Below are the code and all the weights of a small trained network. Each question names an input and a class and asks about switching units off, where a switched-off unit gives its printed mean instead of its output.

import numpy as np


def w(rows, s, z=0):
    codes = np.array(rows[::2]) - 128.0
    scale = np.full(codes.shape[1], s)
    scale[-1] = z or s
    return codes * scale


def f(y):
    return np.maximum(y, 0)


def log_softmax(a):
    a = a - a.max(-1, keepdims=True)
    return a - np.log(np.exp(a).sum(-1, keepdims=True))


def net(x, mask):
    res = np.array(x, float).reshape(1, 5) / 4 @ E
    y = f(res @ A[0][:, :-1].T + A[0][:, -1])
    res = res + np.where(mask, y, B[0][:, -1]) @ B[0][:, :-1]
    return log_softmax(res[-1] @ U[:, :-1].T + U[:, -1])


A, B = {}, {}
E = w([
[127,130,128],'x0',
[66,163,23],'x1',
[5,133,219],'x2',
[134,255,149],'x3',
[129,129,126],'x4',
],0.0052)
A[0] = w([
[156,66,91,111],'n1',
[101,154,46,70],'n2',
[111,3,94,46],'n3',
[205,128,82,27],'n4',
[37,105,184,55],'n5',
[143,126,148,254],'n6',
[158,223,146,52],'n7',
[136,144,154,60],'n8',
[206,83,68,100],'n9',
[198,110,217,36],'n10',
[71,141,79,53],'n11',
[95,107,80,131],'n12',
],0.017,0.0068)
B[0] = w([
[64,130,84,181],'n1',
[98,56,166,181],'n2',
[7,159,131,195],'n3',
[166,173,199,178],'n4',
[217,180,179,199],'n5',
[188,113,11,254],'n6',
[4,155,127,194],'n7',
[101,118,158,133],'n8',
[221,157,176,213],'n9',
[83,31,203,189],'n10',
[131,63,169,155],'n11',
[156,88,132,171],'n12',
],0.03,0.007)
U = w([
[162,241,226,63],'0',
[108,133,97,245],'1',
[110,131,100,229],'2',
[96,11,173,11],'3',
[1,232,131,75],'4',
],0.0064,0.011)

Each question gives the input, the list of numbers given to net, and the class t.
The units are the neurons (one row each of A and B). Each row of codes is followed by its name. A weight is (code - 128) times the scale printed after its matrix; where a second scale follows, it is the last column's (A, B and U).
mask holds one flag per neuron, in row order. A switched-off neuron (its flag False) gives its mean, the last column of its row in B, instead of its output. The means were averaged over made-up inputs and are rounded, as every weight is.
A unit's drop is (log p(t) with every unit on - log p(t) with that unit switched off) / (log p(t) with every unit on - log p(t) with every unit switched off).
The circuit of an input: a set's keep is (log p(t) with only the set's units on - log p(t) with every unit switched off) / (log p(t) with every unit on - log p(t) with every unit switched off). Starting from all 12 units, units are removed one at a time, each time the one whose removal leaves the highest keep (on an exact tie, the one counted first), for as long as the keep stays at least 0.8.
units of the circuit, in order: the units of the circuit, biggest drop first
unit that matters most: the unit with the biggest drop
top k neurons: the k neurons with the biggest drops, biggest first
drop when u is switched off: that unit's drop, to one decimal
input [3,1,-3,8,0], class 4: units of the circuit, in order => [n7]
input [5,7,-2,-3,2], class 3: units of the circuit, in order => [n2; n11]
input [4,-1,6,-6,-1], class 0: top 2 neurons => [n5; n7]
input [0,-1,5,-6,3], class 4: top 2 neurons => [n3; n9]
input [-1,-8,6,3,-2], class 3: top 2 neurons => [n10; n9]
input [0,-2,4,-4,-4], class 0: top 3 neurons => [n5; n1; n7]
input [5,6,4,3,4], class 3: top 3 neurons => [n11; n2; n6]
input [0,-2,-3,-7,1], class 4: top 2 neurons => [n3; n1]
input [1,5,6,2,0], class 0: top 2 neurons => [n5; n6]
input [1,-1,7,-8,-7], class 4: top 3 neurons => [n3; n9; n4]
input [-5,8,-6,-7,-3], class 3: top 2 neurons => [n2; n12]
input [-4,5,-8,-4,3], class 0: top 2 neurons => [n9; n4]
input [-5,4,-6,-5,5], class 0: top 2 neurons => [n9; n4]
input [-4,0,-3,7,6], class 4: unit that matters most => n7
input [-3,-3,1,7,3], class 4: top 2 neurons => [n7; n9]
input [0,5,0,-2,2], class 3: drop when n11 is switched off => 0.3
input [4,7,3,6,0], class 3: drop when n6 is switched off => 0.1
input [4,0,-8,3,-5], class 0: drop when n10 is switched off => 0.0
